Below are the code and all the weights of a small trained network. Each question names an input and a class and asks about switching units off, where a switched-off unit gives its printed mean instead of its output.

import numpy as np


def w(rows, s, z=0):
    codes = np.array(rows[::2]) - 128.0
    scale = np.full(codes.shape[1], s)
    scale[-1] = z or s
    return codes * scale


def norm(h):
    return h / np.sqrt((h * h).mean(-1, keepdims=True) + 1e-5)


def f(y):
    return y / 2 * (1 + np.tanh(0.7978845608 * (y + 0.044715 * y**3)))


def log_softmax(a):
    a = a - a.max(-1, keepdims=True)
    return a - np.log(np.exp(a).sum(-1, keepdims=True))


def net(x, mask):
    res = np.array(x, float).reshape(1, 6) / 4 @ E
    u = 0
    for l in range(4):
        y = f(norm(res) @ A[l][:, :-1].T + A[l][:, -1])
        res = res + np.where(mask[u : u + 8], y, B[l][:, -1]) @ B[l][:, :-1]
        u += 8
    return log_softmax(norm(res)[-1] @ U[:, :-1].T + U[:, -1])


A, B = {}, {}
E = w([
[47,221,32],'x0',
[150,201,176],'x1',
[130,133,130],'x2',
[254,127,62],'x3',
[129,124,125],'x4',
[127,127,131],'x5',
],0.008)
A[0] = w([
[91,102,41,109],'L0N0',
[101,137,83,111],'L0N1',
[121,115,125,72],'L0N2',
[218,122,227,119],'L0N3',
[97,67,27,128],'L0N4',
[255,128,109,155],'L0N5',
[66,15,42,3],'L0N6',
[144,186,189,106],'L0N7',
],0.0084,0.003)
B[0] = w([
[139,171,29,157],'L0N0',
[120,238,3,136],'L0N1',
[143,144,134,111],'L0N2',
[58,221,102,234],'L0N3',
[77,105,74,175],'L0N4',
[50,142,247,253],'L0N5',
[181,30,86,155],'L0N6',
[112,75,66,149],'L0N7',
],0.0046,0.004)
A[1] = w([
[150,247,176,80],'L1N0',
[205,172,105,173],'L1N1',
[121,102,120,53],'L1N2',
[252,136,78,207],'L1N3',
[138,135,110,4],'L1N4',
[95,192,136,120],'L1N5',
[156,77,212,124],'L1N6',
[168,55,108,36],'L1N7',
],0.013,0.0023)
B[1] = w([
[116,49,51,246],'L1N0',
[85,108,121,186],'L1N1',
[157,115,121,119],'L1N2',
[6,134,198,222],'L1N3',
[157,135,152,111],'L1N4',
[127,122,75,191],'L1N5',
[147,219,83,254],'L1N6',
[144,101,86,158],'L1N7',
],0.011,0.0054)
A[2] = w([
[159,213,161,196],'L2N0',
[198,223,126,211],'L2N1',
[103,108,142,53],'L2N2',
[169,130,168,5],'L2N3',
[58,71,94,210],'L2N4',
[195,179,72,40],'L2N5',
[61,184,147,131],'L2N6',
[232,110,253,100],'L2N7',
],0.011,0.0035)
B[2] = w([
[97,33,84,179],'L2N0',
[2,102,53,183],'L2N1',
[148,148,148,122],'L2N2',
[147,187,127,118],'L2N3',
[234,92,228,255],'L2N4',
[80,109,173,138],'L2N5',
[155,46,169,201],'L2N6',
[103,243,46,161],'L2N7',
],0.008,0.0074)
A[3] = w([
[165,162,133,72],'L3N0',
[90,137,174,109],'L3N1',
[200,191,192,147],'L3N2',
[89,95,99,91],'L3N3',
[188,39,89,172],'L3N4',
[119,123,90,86],'L3N5',
[193,130,152,253],'L3N6',
[100,247,113,190],'L3N7',
],0.013,0.004)
B[3] = w([
[148,107,101,105],'L3N0',
[106,130,246,150],'L3N1',
[88,144,112,133],'L3N2',
[119,120,144,192],'L3N3',
[128,78,82,255],'L3N4',
[108,140,146,145],'L3N5',
[70,89,57,174],'L3N6',
[87,165,96,179],'L3N7',
],0.011,0.0059)
U = w([
[123,73,122,162],'0',
[136,82,126,212],'1',
[142,85,128,187],'2',
[179,65,106,103],'3',
[117,193,94,2],'4',
[173,102,248,38],'5',
],0.014,0.0038)

Each question gives the input, the list of numbers given to net, and the class t.
The units are the neurons (one row each of A and B). Each row of codes is followed by its name. A weight is (code - 128) times the scale printed after its matrix; where a second scale follows, it is the last column's (A, B and U).
mask holds one flag per neuron, layer by layer. A switched-off neuron (its flag False) gives its mean, the last column of its row in B, instead of its output. The means were averaged over made-up inputs and are rounded, as every weight is.
A unit's drop is (log p(t) with every unit on - log p(t) with that unit switched off) / (log p(t) with every unit on - log p(t) with every unit switched off).
The circuit of an input: a set's keep is (log p(t) with only the set's units on - log p(t) with every unit switched off) / (log p(t) with every unit on - log p(t) with every unit switched off). Starting from the 12 units with the biggest drops (on a tie, the unit counted first), units are removed one at a time, each time the one whose removal leaves the highest keep (on an exact tie, the one counted first), for as long as the keep stays at least 0.8.
circuit, biggest first: the units of the circuit, biggest drop first
k most important neurons: the k neurons with the biggest drops, biggest first
k most important neurons of layer l: the k neurons of layer l with the biggest drops, biggest first
drop of u: that unit's drop, to one decimal
input [-8,7,4,-2,3,6], class 4: circuit, biggest first : [L2N7]
input [-6,-2,-3,7,-2,-6], class 5: 4 most important neurons : [L1N3; L0N3; L1N1; L2N6]
input [-3,-4,-7,-8,-2,-6], class 5: 2 most important neurons of layer 1 : [L1N0; L1N5]
input [-6,1,0,7,4,2], class 5: 2 most important neurons of layer 1 : [L1N3; L1N1]
input [-3,6,7,8,0,-2], class 5: circuit, biggest first : [L1N3; L3N1]
input [6,1,-3,8,6,6], class 5: 2 most important neurons of layer 1 : [L1N3; L1N6]
input [-6,-5,1,4,-1,3], class 4: 3 most important neurons : [L1N0; L0N5; L2N7]
input [5,2,-4,-7,5,1], class 5: 3 most important neurons : [L1N6; L2N1; L2N4]
input [-8,2,-1,8,-2,-5], class 4: 2 most important neurons : [L2N7; L0N5]
input [2,-6,7,-8,2,-2], class 5: 2 most important neurons : [L1N0; L2N0]
input [5,8,2,-1,-7,2], class 3: 2 most important neurons : [L1N0; L1N6]
input [3,7,0,-5,4,6], class 3: 2 most important neurons : [L1N0; L1N3]
input [-8,4,-2,-7,-5,-7], class 4: 2 most important neurons : [L2N7; L1N3]
input [5,-2,-2,-8,0,6], class 5: most important neuron : [L1N6]
input [0,6,6,-8,0,-6], class 5: 2 most important neurons of layer 3 : [L3N1; L3N4]
input [-8,-2,-2,7,3,0], class 4: drop of L2N7 : 0.7
input [5,7,1,2,-2,-4], class 3: drop of L1N0 : 1.1
input [6,0,1,-8,-2,6], class 5: drop of L2N6 : 0.3
